Below are the code and all the weights of a small trained network. Each question names an input and a target symbol and asks about switching units off, where a switched-off unit gives its printed mean instead of its output.

import numpy as np


def w(rows, s, z=0):
    codes = np.array(rows[::2]) - 128.0
    scale = np.full(codes.shape[1], s)
    scale[-1] = z or s
    return codes * scale


def f(y):
    return y / 2 * (1 + np.tanh(0.7978845608 * (y + 0.044715 * y**3)))


def softmax(a):
    e = np.exp(a - a.max(-1, keepdims=True))
    return e / e.sum(-1, keepdims=True)


def log_softmax(a):
    a = a - a.max(-1, keepdims=True)
    return a - np.log(np.exp(a).sum(-1, keepdims=True))


def net(x, mask):
    ids = ['ΘΛΣαβημφω'.index(c) for c in x.split()]
    T = len(ids)
    res = E[ids] + P[:T]
    r = res
    for j in range(3):
        rows = slice(3 * j, 3 * j + 3)
        q, k, v = (r @ M[0][rows].T for M in (Q, K, V))
        z = softmax(np.where(np.tri(T) > 0, q @ k.T / 3**0.5, -1e9)) @ v
        o = O[0][rows]
        res = res + np.where(mask[j], z, o[:, -1]) @ o[:, :-1]
    y = f(res @ A[0][:, :-1].T + A[0][:, -1])
    res = res + np.where(mask[3:15], y, B[0][:, -1]) @ B[0][:, :-1]
    return log_softmax(res[-1] @ U[:, :-1].T + U[:, -1])


Q, K, V, O, A, B = {}, {}, {}, {}, {}, {}
E = w([
[120,86,78,121],'Θ',
[70,160,126,119],'Λ',
[121,84,133,155],'Σ',
[57,135,104,123],'α',
[102,62,110,130],'β',
[103,92,123,112],'η',
[80,74,160,150],'μ',
[159,117,188,6],'φ',
[57,117,165,135],'ω',
],0.022)
P = w([
[158,117,157,75],'0',
[120,126,93,69],'1',
[77,85,165,56],'2',
[105,119,154,77],'3',
[146,155,251,189],'4',
[119,95,108,171],'5',
],0.021)
Q[0] = w([
[166,132,192,78],'h0',
[59,114,155,25],'h0',
[100,59,47,32],'h0',
[88,86,153,150],'h1',
[85,190,90,121],'h1',
[166,86,98,89],'h1',
[12,72,130,85],'h2',
[155,146,34,205],'h2',
[97,118,153,248],'h2',
],0.015)
K[0] = w([
[175,190,122,202],'h0',
[194,149,139,101],'h0',
[162,133,213,42],'h0',
[90,80,176,32],'h1',
[30,83,47,117],'h1',
[172,106,146,101],'h1',
[151,104,218,29],'h2',
[10,61,150,191],'h2',
[56,98,59,69],'h2',
],0.012)
V[0] = w([
[58,141,157,102],'h0',
[117,233,20,84],'h0',
[120,232,221,79],'h0',
[86,133,49,127],'h1',
[70,136,152,114],'h1',
[141,150,55,171],'h1',
[110,23,64,180],'h2',
[132,200,40,5],'h2',
[231,75,123,61],'h2',
],0.011)
O[0] = w([
[60,148,146,113,222],'h0',
[111,48,55,127,98],'h0',
[74,141,123,185,178],'h0',
[176,87,143,126,142],'h1',
[137,82,148,146,226],'h1',
[74,80,185,133,9],'h1',
[213,87,133,1,101],'h2',
[127,122,32,100,218],'h2',
[224,176,76,167,162],'h2',
],0.013,0.011)
A[0] = w([
[185,130,210,107,83],'n0',
[152,73,55,143,128],'n1',
[96,161,85,187,58],'n2',
[153,111,106,127,181],'n3',
[114,140,23,90,52],'n4',
[210,118,132,179,38],'n5',
[159,150,147,249,2],'n6',
[91,54,136,233,113],'n7',
[167,163,255,63,162],'n8',
[172,95,99,172,159],'n9',
[171,154,65,134,33],'n10',
[120,78,76,43,41],'n11',
],0.0092,0.0059)
B[0] = w([
[66,88,135,161,167],'n0',
[149,206,202,119,201],'n1',
[218,50,119,78,237],'n2',
[71,190,37,105,157],'n3',
[116,84,193,126,251],'n4',
[32,40,91,150,151],'n5',
[71,77,117,3,177],'n6',
[192,198,87,129,216],'n7',
[137,29,92,184,211],'n8',
[8,173,150,154,149],'n9',
[154,120,246,145,172],'n10',
[77,123,243,120,202],'n11',
],0.0062,0.011)
U = w([
[51,211,186,203,105],'Θ',
[133,146,183,17,98],'Λ',
[114,65,180,201,111],'Σ',
[108,121,116,111,62],'α',
[17,52,107,23,119],'β',
[183,21,79,63,158],'η',
[148,60,118,189,141],'μ',
[82,110,1,225,125],'φ',
[158,226,99,125,254],'ω',
],0.0069,0.0057)

Each question gives the input, a string of symbols that net reads in full, and the target symbol t.
The units are the heads (3 rows each of Q, K, V and O) and the neurons (one row each of A and B). Each row of codes is followed by its name. A weight is (code - 128) times the scale printed after its matrix; where a second scale follows, it is the last column's (O, A, B and U).
mask holds one flag per unit, heads first, then neurons. A switched-off unit (its flag False) gives its mean, the last column of its rows in O or B, instead of its output. The means were averaged over made-up inputs and are rounded, as every weight is.
A unit's drop is (log p(t) with every unit on - log p(t) with that unit switched off) / (log p(t) with every unit on - log p(t) with every unit switched off).
The circuit of an input: a set's keep is (log p(t) with only the set's units on - log p(t) with every unit switched off) / (log p(t) with every unit on - log p(t) with every unit switched off). Starting from the 12 units with the biggest drops (on a tie, the unit counted first), units are removed one at a time, each time the one whose removal leaves the highest keep (on an exact tie, the one counted first), for as long as the keep stays at least 0.8.
units of the circuit, in order: the units of the circuit, biggest drop first
most important unit: the unit with the biggest drop
top k neurons: the k neurons with the biggest drops, biggest first
heads that matter: for each layer, one digit per head in row order, 1 if its drop is at least 0.15 and else 0, layers parted by /
drop of u: that unit's drop, to one decimal
input Λ α α α α, target β: most important unit : h2
input μ φ η β ω, target ω: units of the circuit, in order : (h2 h0)
input ω Λ μ α Λ α, target Σ: units of the circuit, in order : (h2 n8 h0)
input β φ μ, target ω: units of the circuit, in order : (n1 h2 n10)
input α Λ η α Θ, target φ: heads that matter : 001
input Λ η ω ω Θ ω, target Θ: heads that matter : 101
input α α ω Σ φ, target ω: heads that matter : 010
input Λ Θ β, target φ: units of the circuit, in order : (h2 h0)
input φ ω μ, target ω: top 2 neurons : (n2 n10)
input φ α Λ α μ, target φ: heads that matter : 000
input β α Λ, target η: units of the circuit, in order : (h2 n8 h0)
input Θ β ω α Λ μ, target Θ: heads that matter : 101
input β Θ ω Λ Λ, target Λ: top 3 neurons : (n1 n11 n10)
input μ α ω β Λ, target β: most important unit : h2
input α α μ α Θ β, target Σ: units of the circuit, in order : (h2 h0 n8)
input Σ φ Λ, target ω: top 2 neurons : (n1 n10)
input ω Θ α η, target Θ: units of the circuit, in order : (h2 h0)
input β Θ β α, target η: units of the circuit, in order : (h2 h0 n8)
input Θ φ α α, target φ: heads that matter : 100
input Λ Λ μ α ω, target φ: most important unit : h0
input α Λ α Θ φ, target ω: top 3 neurons : (n7 n2 n8)
input β α φ ω, target ω: top 3 neurons : (n2 n10 n8)
input α α α α α η, target β: drop of h2 : 1.3
input ω β α β η, target η: drop of n8 : 0.2
input μ Λ α, target Σ: drop of h2 : 0.6
input ω α Θ Λ, target Θ: drop of h2 : 0.4
input Σ Λ α Λ, target μ: top neuron : (n8)
input β ω ω η, target η: top 2 neurons : (n8 n1)
